cols: S A Z H N X R L
Rad: [134 117 113 109  81 173 126  91]
gegez: [121  89 167 175 150 123 108 143]
nula: [142 116 169 181 125 102  84 126]
givuf: [138  95 115 117 185  97 138 182]
Table of tags by key:
[116] -> J163
[182] -> J298
[95] -> J930
[117] -> J545
join givuf 1: 
J930
[121  89 167 175 150 123 108 143]
gegez

cols: Y E G Q B F K V
mikos: [135 128 111 136 130 117 147 124]
begat: [108 148 128 127 134 126 137 111]
fitop: [109 124 109 113 122 143 128 126]
gif: [132 127 122 144 133 124 144 109]
vub: [151 110 104 119 136 136  77 125]
lebi: [ 99 133 107 144 131 133 152 128]
kalat: [131 131 122 132 123 131 122 122]
Zelo: [114 120 126 116 134 126 116 128]
tidu: [142  96 111 103 116 119 128 127]
dedor: [135 135 114 139 138 146 124 125]
kimud: [136 163 112  97 123 151 133 132]
popot: [134 113 122 102 125 128 111 120]
down: [109 132 151  99]
Y
count kalat: [122]
3
down: [128 109 122 104 107]
G
step -1: [99]
[98]

cols: M P J T W D C U
Vama: [145 173 181 165 177 154 134  98]
tebo: [ 72 153 135 157 164 142  69 161]
mazuz: [ 68 162 136 183 141  75 141 153]
vafeg: [ 96 162  84  92 146  93 158 169]
fem: [128  96 126 119 116 167 102 121]
step -1: [162]
[161]
order: [ 69  72 135 142 153 157 161 164]
tebo
step -1: [84]
[83]
count mazuz: [162]
1
step +1: [75]
[76]

cols: nakod foz luk narob tup
Kol: [126 103 137 176 103]
kis: [118 109 124 167 115]
sul: [117 109 124 167 115]
kib: [121 125 126 130 126]
galiv: [151 146 110  92 190]
down: [130  92]
narob
down: [103 115 115]
tup
step -1: [92]
[91]
key -> tag
[109] -> J577
[146] -> J404
[147] -> J283
[145] -> J144
join galiv 1: 
J404

cols: Pef nef lide rino sino tev sifet duk kekap suti
kip: [130 122 129 134 131 128 127 115 122 131]
digiv: [126 115 162 157 121 133 136  87 123 155]
Zib: [126  95 162 181 126 121 124  93 116 154]
zupug: [126  96 136 154 139 114 116 133 112 110]
vozas: [134 135 119 120 149 129 126 147 114  87]
vabob: [127  91 153 170 147 114 115 123 104  97]
Nalog: [126  99 121 142 147 113 114 162 112  90]
step -1: [121 133]
[120 132]
step +1: [115]
[116]

cols: Dotil saku teg danas kene Luv kuve zabif
funeb: [ 72  83  67 119 178 118 176 157]
sidi: [ 81  86  78 130 157  95 111 107]
fub: [ 83  72  67 119 173 154 123 170]
zefa: [125 127 119 118 134 147 181 161]
babov: [ 72  83  67 119 154 123 172 170]
down: [157 173 134 154]
kene
order: [170  72  83  67 119 154 123 172]
babov
step -1: [119 178]
[118 177]

cols: rik Kede guga Magu
gud: [192 163 175 180]
lov: [134 128 115 100]
bidi: [139 117 114 161]
Savuk: [114 140 117 161]
order: [114 117 139 161]
bidi
key -> tag
[114] -> J38
[134] -> J143
join Savuk 0: 
J38
step +1: [134 128 115]
[135 129 116]

cols: lepip lebuk Feg mesel Lamo tib vuvo
sadip: [125 148 120 141 111 138  97]
vir: [111 148 120 140 138  97  87]
podab: [111 120 120 140 120  97 125]
tags:
[97] -> J435
[98] -> J576
[88] -> J98
[111] -> J73
[86] -> J32
[112] -> J439
[87] -> J313
join vir 6: 
J313
down: [141 140]
mesel
step +1: [140]
[141]
order: [125  97 120 140 120 120 111]
podab
count podab: [120]
3

cols: selo Noduf leg bis
Gopob: [146 115  96 151]
ver: [139 121 102 149]
zaneg: [188 162 119 157]
vatu: [145 113 196 138]
Gaf: [176 133 121 134]
ded: [133 134 122 176]
down: [115 121 162 113 133]
Noduf
step -1: [113]
[112]
order: [134 121 133 176]
Gaf

cols: bero girik Rosos Motid matin
fatuk: [146 150 145 154 180]
sivoz: [158 153 158 153 152]
Mim: [151 158 152 159 159]
Gonek: [162 153 142 157 144]
san: [179 162 153 167 187]
Nife: [167 155 159 167 167]
Maz: [187 167 179 152 162]
neser: [154 165 166 169 163]
count san: [168]
0
order: [162 152 179 167 187]
Maz
tags:
[167] -> J165
[157] -> J68
[169] -> J23
[153] -> J405
[179] -> J273
join san 3: 
J165
count sivoz: [154]
0
count Nife: [167]
3
down: [152 142]
Rosos
count Maz: [152]
1

cols: rodi Vobo deza pir fanat
nagu: [ 73 113 153 129 118]
luram: [116  90 123 168 112]
Fug: [111  78  78 121 131]
bipo: [111  78 106 105 122]
tor: [ 80  79  79  79 116]
gote: [120  78 152 121 131]
key -> tag
[113] -> J595
[118] -> J989
[90] -> J753
join nagu 1: 
J595
order: [123 168 112 116  90]
luram
count tor: [79]
3
count Fug: [120]
0
[ 80  79  79  79 116]
tor
step +1: [106]
[107]

cols: dedup koge zuno zubu
Tagup: [180 156 136 148]
fid: [158  82 114 108]
Kasis: [ 82 114 157 108]
down: [158  82]
dedup
step +1: [158  82]
[159  83]
count Kasis: [114]
1
step +1: [136]
[137]
down: [114 157]
zuno
order: [108 158  82 114]
fid

cols: lipog pes Zugos Zonos Sol Zupe
Lugel: [173 176 151 147  97  98]
rubo: [165 159 160 159 159 112]
das: [129 152 160 130 145  99]
nama: [152 152 152 130 130 152]
count nama: [152]
4
step +1: [176 151]
[177 152]
down: [160 152]
Zugos
count rubo: [160]
1
order: [130 130 152 152 152 152]
nama
down: [112  99 152]
Zupe
order: [130 152 152 152 130 152]
nama

cols: resa kotos likis kava tapo pifo Vuba Laz lib
fogi: [108 117 187 181 157  67  65  80  64]
namas: [190 149 100 107 185 128 151  68 162]
buzu: [162 126  67 157 151 126 109 170  67]
diliv: [110 189 151 100 128 149 162 185  68]
Dur: [169 137 169  86  99 109  95 152 140]
bosi: [142 191 108  90  87 181 173 146  82]
zamaz: [123 143 124 122  76 139 157 102  79]
tuli: [190 149 100 110 185 128 151  68 162]
mes: [169 137 169  86  99 150  95 152 140]
lada: [104 111  95  99 138  92  84 164 116]
down: [126 149 109 181 139 128 150]
pifo
step +1: [151 100 128 149]
[152 101 129 150]
order: [162  68 151 128 185 110 100 149 190]
tuli
step +1: [149 162]
[150 163]

cols: nadu fetob gofam Dob noti ton Tisuz ved Vos nurun
peg: [146 128 140 128 128 128 141 129 130 139]
dudul: [134 130 129 130 134 128 129 132 195 133]
zet: [135 128 149 128 135 131 130 136 130 135]
gakap: [135 130 150 135 184 146 129 130 131 131]
pesi: [159 130 177 128 133 128 131 130 131 133]
vok: [135 130 179 130 179 130 129 131 132 143]
feti: [134 130 129 130 130 128 129 132 129 129]
step +1: [129 130 131]
[130 131 132]
count feti: [129]
4
down: [128 130 128 135 128 130]
Dob
tags:
[132] -> J830
[133] -> J584
[130] -> J542
[134] -> J518
[129] -> J385
join dudul 7: 
J830
step -1: [130]
[129]
count vok: [130]
3
order: [131 131 135 130 150 135 184 146 129 130]
gakap

